Here is a tiny trained network, its code and every weight. The questions are about switching its units off for an input and a class, where a switched-off unit gives its printed mean instead of its output.

import numpy as np


def w(rows, s, z=0):
    codes = np.array(rows[::2]) - 128.0
    scale = np.full(codes.shape[1], s)
    scale[-1] = z or s
    return codes * scale


def f(y):
    return np.maximum(y, 0)


def log_softmax(a):
    a = a - a.max(-1, keepdims=True)
    return a - np.log(np.exp(a).sum(-1, keepdims=True))


def net(x, mask):
    res = np.array(x, float).reshape(1, 5) / 4 @ E
    y = f(res @ A[0][:, :-1].T + A[0][:, -1])
    res = res + np.where(mask, y, B[0][:, -1]) @ B[0][:, :-1]
    return log_softmax(res[-1] @ U[:, :-1].T + U[:, -1])


A, B = {}, {}
E = w([
[213,77,180,213],'x0',
[57,21,113,153],'x1',
[165,145,2,193],'x2',
[126,127,128,127],'x3',
[51,203,165,238],'x4',
],0.0081)
A[0] = w([
[164,102,211,184,168],'neuron 0',
[128,115,141,90,88],'neuron 1',
[165,151,60,154,102],'neuron 2',
[181,208,143,100,182],'neuron 3',
[79,131,93,93,136],'neuron 4',
[66,53,127,127,152],'neuron 5',
[130,105,29,184,149],'neuron 6',
[178,117,170,206,162],'neuron 7',
[129,142,48,160,154],'neuron 8',
[101,141,113,104,1],'neuron 9',
[176,218,135,128,198],'neuron 10',
[34,43,69,156,211],'neuron 11',
[169,77,168,177,89],'neuron 12',
[165,122,40,139,75],'neuron 13',
[53,154,79,77,236],'neuron 14',
[82,189,127,224,108],'neuron 15',
[164,205,110,94,186],'neuron 16',
[198,77,121,64,68],'neuron 17',
[180,89,71,85,52],'neuron 18',
[182,107,163,146,55],'neuron 19',
[49,168,125,82,107],'neuron 20',
[184,215,147,96,151],'neuron 21',
[51,195,176,237,187],'neuron 22',
[201,77,109,81,101],'neuron 23',
[71,172,117,103,121],'neuron 24',
[158,104,160,190,138],'neuron 25',
[106,94,254,45,130],'neuron 26',
[54,144,96,58,114],'neuron 27',
[164,78,164,165,85],'neuron 28',
[91,146,87,95,161],'neuron 29',
],0.0094,0.0024)
B[0] = w([
[172,160,96,133,196],'neuron 0',
[129,142,127,116,148],'neuron 1',
[117,188,204,130,182],'neuron 2',
[150,67,151,128,187],'neuron 3',
[184,127,107,169,163],'neuron 4',
[166,97,178,114,184],'neuron 5',
[143,167,201,119,213],'neuron 6',
[158,137,95,139,197],'neuron 7',
[138,159,192,130,193],'neuron 8',
[167,146,80,166,137],'neuron 9',
[161,45,149,123,194],'neuron 10',
[181,73,169,112,218],'neuron 11',
[181,147,108,157,178],'neuron 12',
[112,211,199,113,185],'neuron 13',
[191,130,123,165,195],'neuron 14',
[107,129,108,18,220],'neuron 15',
[154,73,152,149,185],'neuron 16',
[113,152,89,53,191],'neuron 17',
[105,141,106,37,182],'neuron 18',
[181,140,90,167,158],'neuron 19',
[180,151,105,152,176],'neuron 20',
[151,65,147,133,188],'neuron 21',
[113,110,81,1,254],'neuron 22',
[111,127,92,72,192],'neuron 23',
[196,136,92,153,168],'neuron 24',
[167,133,110,137,180],'neuron 25',
[132,223,171,127,220],'neuron 26',
[184,145,110,171,180],'neuron 27',
[184,152,111,159,171],'neuron 28',
[170,126,119,172,166],'neuron 29',
],0.0087,0.0096)
U = w([
[121,223,221,119,101],'0',
[111,123,36,47,111],'1',
[186,148,32,190,88],'2',
[133,108,129,129,245],'3',
[148,9,183,127,107],'4',
[96,116,106,146,139],'5',
[55,112,138,175,97],'6',
[52,102,117,181,96],'7',
],0.012,0.011)

Each question gives the input, the list of numbers given to net, and the class t.
The units are the neurons (one row each of A and B). Each row of codes is followed by its name. A weight is (code - 128) times the scale printed after its matrix; where a second scale follows, it is the last column's (A, B and U).
mask holds one flag per neuron, in row order. A switched-off neuron (its flag False) gives its mean, the last column of its row in B, instead of its output. The means were averaged over made-up inputs and are rounded, as every weight is.
A unit's drop is (log p(t) with every unit on - log p(t) with that unit switched off) / (log p(t) with every unit on - log p(t) with every unit switched off).
The circuit of an input: a set's keep is (log p(t) with only the set's units on - log p(t) with every unit switched off) / (log p(t) with every unit on - log p(t) with every unit switched off). Starting from the 12 units with the biggest drops (on a tie, the unit counted first), units are removed one at a time, each time the one whose removal leaves the highest keep (on an exact tie, the one counted first), for as long as the keep stays at least 0.8.
circuit, biggest first: the units of the circuit, biggest drop first
most important unit: the unit with the biggest drop
k most important neurons: the k neurons with the biggest drops, biggest first
drop when u is switched off: that unit's drop, to one decimal
input [7,7,-1,1,-8], class 1: circuit, biggest first => (neuron 17; neuron 23)
input [4,3,7,-7,5], class 0: circuit, biggest first => (neuron 6; neuron 2)
input [-5,-8,-5,8,-3], class 3: most important unit => neuron 26
input [3,4,5,-1,7], class 1: 3 most important neurons => (neuron 22; neuron 15; neuron 26)
input [-4,8,-4,-7,4], class 4: 2 most important neurons => (neuron 11; neuron 5)
input [3,-2,0,3,-4], class 1: circuit, biggest first => (neuron 17; neuron 23)
input [-4,6,-2,0,-3], class 4: 2 most important neurons => (neuron 11; neuron 5)
input [-7,2,-8,8,-8], class 0: 2 most important neurons => (neuron 26; neuron 22)
input [8,8,-5,-8,8], class 1: circuit, biggest first => (neuron 22; neuron 15)
input [-5,-2,2,2,6], class 1: 2 most important neurons => (neuron 22; neuron 15)
input [-3,6,-6,-6,-1], class 0: 2 most important neurons => (neuron 26; neuron 10)
input [-1,-7,8,0,3], class 0: 2 most important neurons => (neuron 2; neuron 13)
input [2,5,8,7,-2], class 0: drop when neuron 13 is switched off => 0.1
input [-4,8,3,-1,-1], class 4: circuit, biggest first => (neuron 11)
input [-4,6,0,3,8], class 1: drop when neuron 22 is switched off => 0.9
input [0,-5,3,4,8], class 1: drop when neuron 22 is switched off => 0.3
